Each row is followed by its class.
[  13  -50   26   39 -100  -60  -11   -5  -42   -3  -15  -11   23   10
  -11  -55   -4  -71   47  126  -39   13   22   16   52   44  -28   95
  -43  125    8   37]	fov
[   4   28  -64   43    0  -15 -117   64   -7   -2  -45   -4  -65   -7
   -3    8  -32   88    6  -11   -5   77  -58  -50   39   -2  -23  -33
  -22  -18  -83   30]	Kebuv
[-37 -14 -82 -12  62  13 -51 -31 -27 -10 -36  77  10  14 -33 -96 -50 -18
  20 -11 -28 -28  -1  30  39 -30  86   0 -61  46  14  71]	dadet
[  13  -47   63   -7   67   42  -51  -22   49  -23   11    4   73  -16
   40   58   27  -52   -1  -20   -6  -31   26  -11 -107  -34  -10   39
  -64   78   19  -25]	Nokig
[-45 -50  61 -46  51   1   6 -36  55 -39  -5  19  12  27  32 -59 -14 -26
  49 -36 -15 -12  54  28 -42 -32  24  20 -24  35  26  30]	nuz
[-124   18  -78  168  -15  115  181   48 -246  -12  -85 -459  -12  -10
   -2  -53   65   -1   71 -235  156  189  145  128  262   23  142 -221
 -194    1   34   46]	Let
[  12   35  -10  -71  107  159  -52   47   42  -17   -4   -5  -60  -38
   75   27   14   22   28  -71   60   47  -79  -99  -86 -112   83   -8
   26  -30  -30  -21]	tanit
[ -50  -48   11  -25  -33  -48   28   10   36   15   56   53  -67   23
   69   37  -79   -8  -47  -29  -12   68   79   45 -109    2   48   -9
   10  -77  -14  -86]	redun
[ 107 -110 -353  195  -10 -168  -99  139 -153  111   38  -66  270  130
 -265  100  201   75  298   38 -135  106  -60  261  357  301  -34  -57
 -306  141  131  -10]	tanit
[ -31  -51    6  -71   13   58 -176   -7   74   -1   35  135  -43  -23
  187   22  -87    3  103   45  -86  113    5  -64  -77  -87   93  -60
  -11  -34  -51   -6]	dadet
[ -17 -105   87  122   97  -41  142  -45  -28  -23 -136  -41   39  139
   20   11   61   83 -106  -93   77 -228   26   36   76   12  -79  -46
   18   45   -9  -24]	Nokig
[ 25  45 -54  32  65   0 -64  -7 -36 -58 -14  30   1 -18  14   1  -7 -37
  24 -29  -3  37   7 -14  19 -66  27  40 -38  41  41 -36]	Let
[-50 -78  24  20 162  28  39 -32   9  75   5 -27  60  53   1   2  17 -46
 -20 -17  -9 -29   4  45 -88 -10  24 -16  41  12  -6 119]	fugu
[  3 -57  78 -12  32 -42  -7  20 -10   1  20 -47  18  20   5 -24  14 -32
 -22  -9  29  45  17  29 -13  78  -3 -25  -3   4  32  -5]	Kebuv
[  37  -36 -120   38  240  -83  109  -37   10   -5   -2  -11    6   60
  -66  -90   45  -38  -25  -13  220  -56   47   33   -9  -16    0   21
  -37   75   51   91]	fugu
[ 24 -16   0  43  61 -62  14  31  -1   9   3 -23  18  31  33 -51  -6  13
   3 -27  37  23   6  29  71  87   8  58 -20  30 -29  -8]	nogi
[   0  -17   20  -23    3   15   -6    6   53  -40    8  -14  -64    9
   84   19  -12  -25   57   -7  -30   -4   43  -40  -78 -107   -8   17
    9   -6    4  -50]	tanit
[  57 -196  422  -40  251  -43   31   31  194   64 -128  150   93  193
  240  292   68  -59  174  -28  -78 -113   57   78  -54  -71   62  273
  181   29  219  -76]	nogi
[   1  -77   91  -94  -27   96 -130  -57   96  -30    7    8   78  -35
   74   73   33 -127  146  214 -149    1  -36  -66  -61 -109  -14  128
   69   93   39   77]	nogi
[  72 -128   86  -53   80   35  -17   20  107   31  -33   -9   27    3
  111  -12   64 -124  -60  -58   71 -150  -11 -143 -172  -62   22  -27
  -87  111    2 -138]	Nokig
[  9 -28  10  84  39 -78  68 106 -34   6 -37 -65 -31  15  29 -71 -48  12
 -68 -22 150  12 -18  15  43 -42  76  13 -33  46 -63  86]	Kebuv
[  48  -84  -28  136    4    8 -135   -4    1   79    8  -29   34   45
  -33  -12   38  -79   39   54   70   39  -22   64  -22  152  -37  -10
 -181  110  -10   21]	fov
[-27 -26 -62   0   2  -5 -12 -17  -6  -3 -14  11 -26  47 -36 -42 -26  -7
  12  -3  39  11  40  62  14  25  35  -9 -36  -4   6  38]	Ziro
[ 137 -163  160   63   82   32   78 -122  406 -218  248   27   14   59
   44   43  177 -240  -23  244  376 -315   20   25 -461 -293 -151  372
   32  165  120 -191]	tanit
[-28 -37 -63 -10  14 -32 -12 -15 -21  -1 -57  69 -37  33   4 -25 -23   1
  23 -32 -45   1  25  33  77 -20  55  31 -37  31  17   6]	redun
[-48  32 -16  -2  -3  18  64  -9 -24 -19 -67 -63 -47  12 -16 -56 -12  41
  50 -65 -64  14   5   0 104 -45  41 -58  12 -74  23  36]	redun
[  64  -10  -43  -34  -91   10  -82   86  -11   65  -67   54 -118   43
   65  -54  -48   27   49  -50   -8   14  -19  -97   14  -79   48   23
  -43  -39   -5    4]	Ziro
[  27  -23 -146   71 -206  -40  -21   21   -5   99  -69   47   24   63
 -173   -6  -18  -64   -8   92   54   16  -49   70   87   17  110  -22
 -167   30   70  108]	Nokig
[ 168  -79 -417   71   45 -221   62   52   29  200  -86  125   58   86
 -221  140   24  -27   47  112   -3 -105    2   72   66    8   76 -123
 -180  -35  108  -37]	fov
[ -9 -58  41 -54 -24  49 -12 -33  38 -34  17 -20   0  14   1 -37 -12 -56
 -22  31   1 -12   2  -5 -70  -9  49  17  12   0  12  26]	Nokig
[   4   83  -82   55   21   -5   48   33    5  -43  -60  -99  -11   46
  -71  -87    4  -12  -31  -39  153   44   52  -22   50 -105   79   40
   30   21   17   62]	maf
[  29  -72  -13   17  265   12  -63  -28  -70   24    0   96   92   11
   20  -38   17  -68  -94  -49   31 -145  -37  -27 -115   -3  -41  119
  -59  175  -19   39]	fugu
[  87  -94   11   96   50  -85  184  120  -32  108   -7 -149   84   29
  -72  -21   80   -3  -27  -23    1 -152  -53   85   19   35  -28   67
   41   90  -18   40]	nuz
[-64 -56   6  11  35 -25  38 -39 -62  22  59 -82  66  18 -48 -19  63 -69
  19  26 -57   5 -15  67   7  85 -50 -35  34  49  17  82]	fugu
[ -72  136  146  -77  119  147  -55  -82   49 -109   16  -52   91  -79
   32    4   -6    5   49  -98 -129  100   -5  -47  -63 -124   24  -23
   47  -98   19   71]	Ziro
[  41   92 -166    2  389  265 -310  -87  232  230  -34  321  -50  -56
  -70  379 -105 -126 -209    4  336 -333   39  -50 -568 -149 -119  310
  -36  141 -132  173]	fugu
[-102   23   77  -70  -94  -97   13  -11  -15  -73  -50   34  -61    7
   30   84  -46   34   91 -114 -180  138   32   86  164  -41  115  -11
  -16 -135   72  -22]	Kebuv
[ -20   -7   18 -122 -122 -126    9  -43   14  -21    2   30  115  102
  -21  132   72  -25   98  -31 -234  -26   17  -58   96 -126  -35  -25
   66 -130  123   26]	fugu
[ -64  -87   65 -102  211  240 -145   36  202  -93   -5  -33   35  -36
   37  157   26  -58   83   39    5 -103   -8  -46 -358 -196   37  145
   96  106  -54   68]	fugu
[  38  -40  -85   82   24  -41  -59   36 -151   40   -3   30  -59   27
   81   73  -42   14   54   77  -80  -15  -44   66  116   24  -21   35
   92   10  -36   48]	Ziro
[  24   24 -102   46    7   20  -59   74  -23    6  -87  -27    7   21
  -86  -42  -15   20   20   22    3  -39  -21  -18   50  -46   25   58
   24   82  -18   81]	dadet
[ -19  141 -324  332 -529   71   94  251 -246   -5  -66 -260  536  -51
 -750  899   50    1  -32  584   97   30  -69  384  -14   69  -70  120
 -118  119  252   44]	Let
[  48   69 -138   89   31  -93  -24   48  -78   24   24    8  -33   34
  -56  -74  -10   49  -34  -74   79   34  -21   45  136   95  -28   23
  -18    3  -35   44]	redun
[ 14 -66  -7  12  51  -3  -6 -18  19  21  27  -1  34  26  32  63   7 -77
  11  59  24 -78  29  11 -54 -56 -27  63   3  49  20  25]	redun
[ 142  -80 -108  163  115 -222  -96   24 -103  114   64  151   76   69
   49   72  -27   10    7  154  -41 -128  -55   56   99  267 -162   72
  -15  106  -81 -106]	maf
[ -3 -39 -99  54  40  38 -73 -34  16  10  20  17  56  39 -43 149  42 -76
  64 136  29   2  32  71 -51 -70  -6  37  41  52  56  83]	fov
[  43   13 -100   61  -41  -52  -49   49   -7   26  -43   -4  -32   37
  -24  -79   -3   -2   19   29   50   22  -18  -26   68   -5   26   10
  -21   55  -33   34]	maf
[   9 -189  -95  145 -128  -69  100   14 -117   78 -145 -121   26   92
   -3 -251  -53 -177  -51  198  -70 -160   19 -123  -16 -177    5 -131
 -122  182   33   43]	nuz
[ -44  -29  -31  -73  -19   21  -93 -112   41  -25  150   85  -16  -18
   84  150   15  -54   79   76  -37   53  -55   19  -32  -48   -5   11
   23  -97  -15   45]	fugu
[  31   40  -50  116   -3   33 -186  -31   -3   51   60   47  -72   44
  142  244  -18   69  104  -33  172  211  -76   81  138   95   20 -145
 -145 -159  -63   65]	tanit
[  23  -55 -123   60  -31 -141   42   33  -61   41  -19   78   -7   66
   16  -72  -28  -30   -9   -6   55   32   38   69  138   18   93   59
 -114   67   40  -17]	nogi
[  83  -54   10  151   64 -112  -20   83  -95    3  -11 -111  108   82
  -27    7  114  -72   15   14  103  -47  -49   16   88  114  -87   50
  -50  190   42  -60]	maf
[  15  -92  -10  118    0  -24  -89  -42   28   35  -19   12   72   98
  -69  -56    3 -131  -23   56    8  -54   47   72  -56  102  -18   31
 -114  107   45  -49]	Let
[ 16 -12 -33  37  -2 -25  -6  -2   8  18  32 -10  -5  26  -4  -9  -7 -37
  47  73   4 -16   8  -5 -13   3 -28  38   3   8  -3  17]	fov
[   4  134   68  -67   47  108   22   34   65  -45   21  -69   18  -87
  -26  -36   20   25   11  -75   45   45   -3 -102 -133  -89    5   33
   24  -30   24  -35]	maf
[  44  -28  -31  118   61  -68   36   24   38   52  -17  121  105   27
  -17  -68  -19 -105  -58   31  146  -33  108   59  -74  -37   70  113
 -146  198   72  -64]	Let
[  9  26  54   8  -8  43   8  12  61 -18  -6 -55 -44  -4  37 -26 -18   0
  58  80  45   6  51 -54 -87 -70 -67   4  73  -5  10  24]	Ziro
[  63  -92  660 -543 -429 -204 -493    8   64 -313  448  337  158 -109
  -65 -371   53 -341 -382 -277 -413  176 -270   81 -211  756   44  562
   19  173  -65 -443]	Kebuv
[ -43  -23    0  -38  -74  -20   67    6  -79  -43  -30 -100   39    4
  -98 -115   61   24   66  -35  -56   69    1   41  127  109   17  -81
  -64   29   62   -9]	Let
[  37  -50   45  -38  114  -67  -62  -10   98  -81  -74  131 -103   28
  240  121  -56   -7  106  -29  112 -119  109  -76  -42 -203  -31   54
  -31   65    1  -17]	nuz
[-88  46   6 -95 -74 150 -64 -33  17 -26  46  47 -27 -81  17  83 -36  20
  39 -46 -73  99  62  51 -75  -6  75  36   5 -65   0 -61]	Let
[  16   40  -67   51  -99  -78  -31  -51  -39   21  -16  -36   49   19
  -93   16   24   -1   62  153  -71  -79  -55   21  183  101 -117    6
   62   26  -56  113]	maf
[ -53 -179  -36  254   43 -165  207  147   29  121  -28  -76   23  205
  -53    9 -106  -33   46  259   43 -298   41  189 -124  -66  -62   47
  120   80    1  222]	nogi
[-100   35  -65  -42  119  147 -318 -246  -52  -85   83  158 -134  -22
  275  -23 -169  -36  141  122 -321   77  -16  -87   18 -103  -33  -88
  138 -198  -59   78]	nogi
[   8  -39  -47   86  172   64  -72  -41  -81  -47   23 -121   36   69
    3  -57   28  -11  112   70  -13  -12  -15   36   60   18  -66  -11
   56    9   21  119]	Ziro
[ 13 -17  50  -1  62  47 -44 -17  -1 -22  18  10  48 -17  46 -26   5 -51
 -10 -14  -8  10  16 -15 -60 -44  21  59 -17  74  25  25]	Nokig
[ 20  21 -42  12   7 -30 -32  46 -23  32 -27   7  -4  12 -34 -50 -20  27
  33  -9 -29  45 -13   3  74  49  24  25  18  21  -7  22]	dadet
[   6   67 -162   21  -43  -98   -2   61  -15   11  -43   78  -44   30
  -19   77  -35   36   46  -37  -25  107    0   21  163  -82  112   34
    3  -53   26  -15]	redun
[  63  -65   23   45   76 -110   11   66   19   -1   -3   -8   61   47
    7  -98    8  -40   47  -21   12   -6   24   23   12    0    8  129
  -65  141   18   11]	nuz
[  31 -244  117 -166  375   60 -169 -123  -29 -286  120  193 -111  -51
  465 -647 -148 -287   96  -25 -366  151  133 -213 -382 -534  276   39
  -28  154  214  -47]	Nokig
[ -24  -50   73   13 -131   29 -122  -54   47   35  -41   42   38   87
   -9  234   25   -2   61   38  -73   -1  -32   52   34   37  -30  -47
  -11  -95   50  -11]	dadet
[   1   84 -100  258 -299  -66   77 -169  289  192 -379  -90 -164  288
 -549 -109   64  277  551  128 -319  -98  227    8   19  -15 -535 -167
 -444 -214  453   41]	tanit
[ -81  -64   25  -41  -96  -27    4  -15 -156  -40  -78 -167  -17   69
 -111 -134   34   43   96  -22 -237   31  -39   43  229  109  -30  -92
   32  -67   59  111]	Kebuv
[-44 -16 -23 -39 -11 -10  19 -22  -9 -11 -45  21 -27  22 -23 -41 -33   6
   0 -49  -1   8  33  39  47  -6  80 -37 -25 -22  21  27]	dadet
